Below is a small trained network, with its code and all its weights. Each question gives an input and a target symbol and asks what happens when units are switched off, that is, made to give their printed mean instead of their output.

import numpy as np


def w(rows, s, z=0):
    codes = np.array(rows[::2]) - 128.0
    scale = np.full(codes.shape[1], s)
    scale[-1] = z or s
    return codes * scale


def f(y):
    return y / 2 * (1 + np.tanh(0.7978845608 * (y + 0.044715 * y**3)))


def softmax(a):
    e = np.exp(a - a.max(-1, keepdims=True))
    return e / e.sum(-1, keepdims=True)


def log_softmax(a):
    a = a - a.max(-1, keepdims=True)
    return a - np.log(np.exp(a).sum(-1, keepdims=True))


def net(x, mask):
    ids = ['ΘΩγδζημπ'.index(c) for c in x.split()]
    T = len(ids)
    res = E[ids] + P[:T]
    r = res
    for j in range(3):
        rows = slice(2 * j, 2 * j + 2)
        q, k, v = (r @ M[0][rows].T for M in (Q, K, V))
        z = softmax(np.where(np.tri(T) > 0, q @ k.T / 2**0.5, -1e9)) @ v
        o = O[0][rows]
        res = res + np.where(mask[j], z, o[:, -1]) @ o[:, :-1]
    y = f(res @ A[0][:, :-1].T + A[0][:, -1])
    res = res + np.where(mask[3:27], y, B[0][:, -1]) @ B[0][:, :-1]
    return log_softmax(res[-1] @ U[:, :-1].T + U[:, -1])


Q, K, V, O, A, B = {}, {}, {}, {}, {}, {}
E = w([
[23,134,157],'Θ',
[136,186,26],'Ω',
[47,25,25],'γ',
[144,200,81],'δ',
[22,129,157],'ζ',
[166,14,254],'η',
[30,232,135],'μ',
[246,91,75],'π',
],0.013)
P = w([
[1,17,158],'0',
[49,73,153],'1',
[66,87,161],'2',
[93,105,154],'3',
[103,109,170],'4',
[134,124,174],'5',
[150,148,181],'6',
[153,159,189],'7',
[158,159,217],'8',
[184,170,231],'9',
[188,185,245],'10',
[199,178,240],'11',
[178,156,233],'12',
],0.0034)
Q[0] = w([
[168,32,218],'h1',
[151,243,230],'h1',
[68,113,205],'h2',
[110,150,251],'h2',
[165,117,67],'h3',
[111,166,77],'h3',
],0.013)
K[0] = w([
[148,54,105],'h1',
[105,123,220],'h1',
[83,149,164],'h2',
[105,165,188],'h2',
[136,117,204],'h3',
[254,123,147],'h3',
],0.017)
V[0] = w([
[121,255,147],'h1',
[124,157,167],'h1',
[216,106,112],'h2',
[113,95,176],'h2',
[214,143,79],'h3',
[216,76,220],'h3',
],0.0077)
O[0] = w([
[69,203,193,25],'h1',
[80,167,92,117],'h1',
[194,206,72,4],'h2',
[92,134,120,160],'h2',
[101,81,90,7],'h3',
[176,108,254,116],'h3',
],0.0079,0.0036)
A[0] = w([
[179,74,166,176],'n1',
[216,78,117,59],'n2',
[203,184,79,186],'n3',
[119,193,116,117],'n4',
[219,158,245,139],'n5',
[179,33,13,91],'n6',
[170,146,181,98],'n7',
[211,77,118,122],'n8',
[103,211,123,115],'n9',
[102,210,127,114],'n10',
[57,119,19,80],'n11',
[218,65,118,66],'n12',
[226,188,133,115],'n13',
[172,46,229,211],'n14',
[26,134,120,177],'n15',
[188,185,75,160],'n16',
[131,163,116,104],'n17',
[94,248,134,129],'n18',
[155,118,188,77],'n19',
[232,153,104,253],'n20',
[143,45,79,12],'n21',
[131,156,115,115],'n22',
[255,176,64,66],'n23',
[51,129,120,139],'n24',
],0.0095,0.0073)
B[0] = w([
[159,125,130,202],'n1',
[56,227,149,161],'n2',
[74,90,180,148],'n3',
[132,156,138,139],'n4',
[142,129,65,185],'n5',
[201,131,110,192],'n6',
[112,137,63,137],'n7',
[127,152,157,180],'n8',
[156,160,144,153],'n9',
[180,158,133,154],'n10',
[136,158,90,159],'n11',
[71,216,171,174],'n12',
[133,98,137,150],'n13',
[189,85,107,255],'n14',
[90,115,113,196],'n15',
[98,111,157,140],'n16',
[119,154,137,123],'n17',
[205,170,150,177],'n18',
[118,166,111,137],'n19',
[138,71,200,184],'n20',
[209,196,120,151],'n21',
[124,136,132,123],'n22',
[1,159,128,144],'n23',
[77,126,118,168],'n24',
],0.0093,0.012)
U = w([
[34,47,75,176],'Θ',
[84,45,32,254],'Ω',
[173,155,4,82],'γ',
[132,135,100,166],'δ',
[132,128,111,71],'ζ',
[215,33,139,165],'η',
[166,255,93,101],'μ',
[96,118,251,71],'π',
],0.0079,0.0058)

Each question gives the input, a string of symbols that net reads in full, and the target symbol t.
The units are the heads (2 rows each of Q, K, V and O) and the neurons (one row each of A and B). Each row of codes is followed by its name. A weight is (code - 128) times the scale printed after its matrix; where a second scale follows, it is the last column's (O, A, B and U).
mask holds one flag per unit, heads first, then neurons. A switched-off unit (its flag False) gives its mean, the last column of its rows in O or B, instead of its output. The means were averaged over made-up inputs and are rounded, as every weight is.
A unit's drop is (log p(t) with every unit on - log p(t) with that unit switched off) / (log p(t) with every unit on - log p(t) with every unit switched off).
The circuit of an input: a set's keep is (log p(t) with only the set's units on - log p(t) with every unit switched off) / (log p(t) with every unit on - log p(t) with every unit switched off). Starting from the 12 units with the biggest drops (on a tie, the unit counted first), units are removed one at a time, each time the one whose removal leaves the highest keep (on an exact tie, the one counted first), for as long as the keep stays at least 0.8.
circuit, biggest first: the units of the circuit, biggest drop first
unit that matters most: the unit with the biggest drop
which heads matter: for each layer, one digit per head in row order, 1 if its drop is at least 0.15 and else 0, layers parted by /
drop of u: that unit's drop, to one decimal
input η μ γ η η π μ, target π: circuit, biggest first -> [h3, h1]
input Θ η Θ η ζ Ω γ γ γ η Ω π, target π: unit that matters most -> n20
input μ η π μ, target π: circuit, biggest first -> [h1, h3, h2]
input γ μ γ Θ μ γ π γ, target γ: which heads matter -> 101
input η η η η η η δ δ η δ γ π δ, target π: circuit, biggest first -> [n20, n3, n14]
input η Ω Ω γ η ζ η η Θ, target Θ: which heads matter -> 000
input η γ ζ μ π π Ω, target π: circuit, biggest first -> [h2, n3, n20, n16]
input ζ η γ η η η η π μ μ η η δ, target η: circuit, biggest first -> [h3, n12]
input π δ δ, target π: which heads matter -> 010
input η π γ Ω γ π, target π: which heads matter -> 010
input η π η δ η δ, target η: which heads matter -> 001
input η μ Θ μ η Θ η μ Θ Θ, target Ω: drop of n12 -> 0.2
input Ω η γ π ζ γ, target η: drop of n1 -> 0.0
input Θ η δ μ Ω η η γ, target η: circuit, biggest first -> [h3]
input γ γ γ, target γ: drop of n11 -> 0.1
